Below is a small trained network, with its code and all its weights. Each question gives an input and a class and asks what happens when units are switched off, that is, made to give their printed mean instead of their output.

import numpy as np


def w(rows, s, z=0):
    codes = np.array(rows[::2]) - 128.0
    scale = np.full(codes.shape[1], s)
    scale[-1] = z or s
    return codes * scale


def f(y):
    return y / 2 * (1 + np.tanh(0.7978845608 * (y + 0.044715 * y**3)))


def log_softmax(a):
    a = a - a.max(-1, keepdims=True)
    return a - np.log(np.exp(a).sum(-1, keepdims=True))


def net(x, mask):
    res = np.array(x, float).reshape(1, 3) / 4 @ E
    y = f(res @ A[0][:, :-1].T + A[0][:, -1])
    res = res + np.where(mask, y, B[0][:, -1]) @ B[0][:, :-1]
    return log_softmax(res[-1] @ U[:, :-1].T + U[:, -1])


A, B = {}, {}
E = w([
[190,132,77,192,82,88],'x0',
[88,24,96,165,144,130],'x1',
[127,126,2,52,145,136],'x2',
],0.011)
A[0] = w([
[165,142,118,148,139,122,220],'n1',
[236,109,93,182,149,135,94],'n2',
[132,167,129,105,106,173,68],'n3',
[143,156,124,118,153,145,81],'n4',
[141,157,58,57,96,157,118],'n5',
[120,115,64,83,138,90,108],'n6',
[94,71,79,116,150,160,158],'n7',
[166,146,99,173,122,108,99],'n8',
[190,148,89,184,49,114,140],'n9',
[181,141,123,144,94,157,71],'n10',
[144,194,136,153,109,117,62],'n11',
[99,144,185,33,114,115,88],'n12',
[162,248,128,160,118,130,154],'n13',
[118,140,198,156,115,136,127],'n14',
[124,169,150,85,94,131,254],'n15',
[116,114,172,173,126,139,86],'n16',
[109,109,144,106,126,179,84],'n17',
[120,101,133,159,155,121,235],'n18',
[34,122,193,40,140,162,131],'n19',
[159,211,149,77,91,148,73],'n20',
[128,128,178,152,137,118,99],'n21',
[86,41,123,150,92,135,120],'n22',
[67,78,100,169,122,152,77],'n23',
[183,186,150,79,134,123,118],'n24',
[148,134,195,176,84,113,142],'n25',
[117,159,93,170,110,66,78],'n26',
],0.013,0.0078)
B[0] = w([
[94,83,98,118,66,164,198],'n1',
[75,107,161,118,202,175,193],'n2',
[141,129,172,152,185,105,139],'n3',
[131,134,174,142,147,117,128],'n4',
[197,237,180,189,115,193,221],'n5',
[183,223,177,153,139,142,204],'n6',
[138,128,115,185,88,131,231],'n7',
[74,148,165,118,173,146,170],'n8',
[5,141,83,91,170,176,240],'n9',
[104,138,185,137,196,107,143],'n10',
[131,141,190,167,196,107,165],'n11',
[68,104,154,155,178,138,186],'n12',
[135,52,123,172,114,112,242],'n13',
[178,222,143,124,129,142,214],'n14',
[130,60,16,138,34,121,234],'n15',
[170,176,154,193,148,134,175],'n16',
[92,144,162,129,176,107,144],'n17',
[133,86,47,150,37,131,216],'n18',
[25,128,95,108,184,219,254],'n19',
[135,99,173,205,164,35,203],'n20',
[164,188,147,126,160,135,173],'n21',
[125,69,138,217,126,49,214],'n22',
[150,113,174,186,185,49,187],'n23',
[137,105,128,193,129,61,200],'n24',
[177,207,125,148,118,180,236],'n25',
[114,126,167,133,208,163,157],'n26',
],0.016,0.0097)
U = w([
[8,124,118,84,235,199,169],'0',
[236,249,152,133,123,178,118],'1',
[155,40,152,183,166,22,123],'2',
[142,74,47,54,1,172,254],'3',
[117,134,251,13,172,105,20],'4',
[160,105,136,19,175,84,29],'5',
],0.0083,0.0027)

Each question gives the input, the list of numbers given to net, and the class t.
The units are the neurons (one row each of A and B). Each row of codes is followed by its name. A weight is (code - 128) times the scale printed after its matrix; where a second scale follows, it is the last column's (A, B and U).
mask holds one flag per neuron, in row order. A switched-off neuron (its flag False) gives its mean, the last column of its row in B, instead of its output. The means were averaged over made-up inputs and are rounded, as every weight is.
A unit's drop is (log p(t) with every unit on - log p(t) with that unit switched off) / (log p(t) with every unit on - log p(t) with every unit switched off).
The circuit of an input: a set's keep is (log p(t) with only the set's units on - log p(t) with every unit switched off) / (log p(t) with every unit on - log p(t) with every unit switched off). Starting from the 12 units with the biggest drops (on a tie, the unit counted first), units are removed one at a time, each time the one whose removal leaves the highest keep (on an exact tie, the one counted first), for as long as the keep stays at least 0.8.
circuit, biggest first: the units of the circuit, biggest drop first
top k neurons: the k neurons with the biggest drops, biggest first
drop of u: that unit's drop, to one decimal
input [-3,-6,5], class 2: circuit, biggest first	[n20]
input [-4,0,-5], class 1: top 2 neurons	[n9; n14]
input [6,-3,6], class 0: top 2 neurons	[n9; n2]
input [-2,-4,-1], class 2: top 2 neurons	[n20; n9]
input [-4,-8,8], class 1: top 4 neurons	[n5; n6; n22; n23]
input [-4,-6,-2], class 2: top 2 neurons	[n20; n9]
input [-6,-8,5], class 2: top 2 neurons	[n20; n24]
input [-3,-4,4], class 1: top 3 neurons	[n5; n22; n9]
input [8,0,8], class 0: top 4 neurons	[n9; n2; n25; n8]
input [6,5,5], class 0: drop of n2	0.6
input [-1,1,-5], class 1: drop of n12	0.0
input [-2,5,-3], class 2: drop of n22	0.1
input [8,-5,7], class 0: drop of n9	1.9
input [6,5,-5], class 0: circuit, biggest first	[n9]
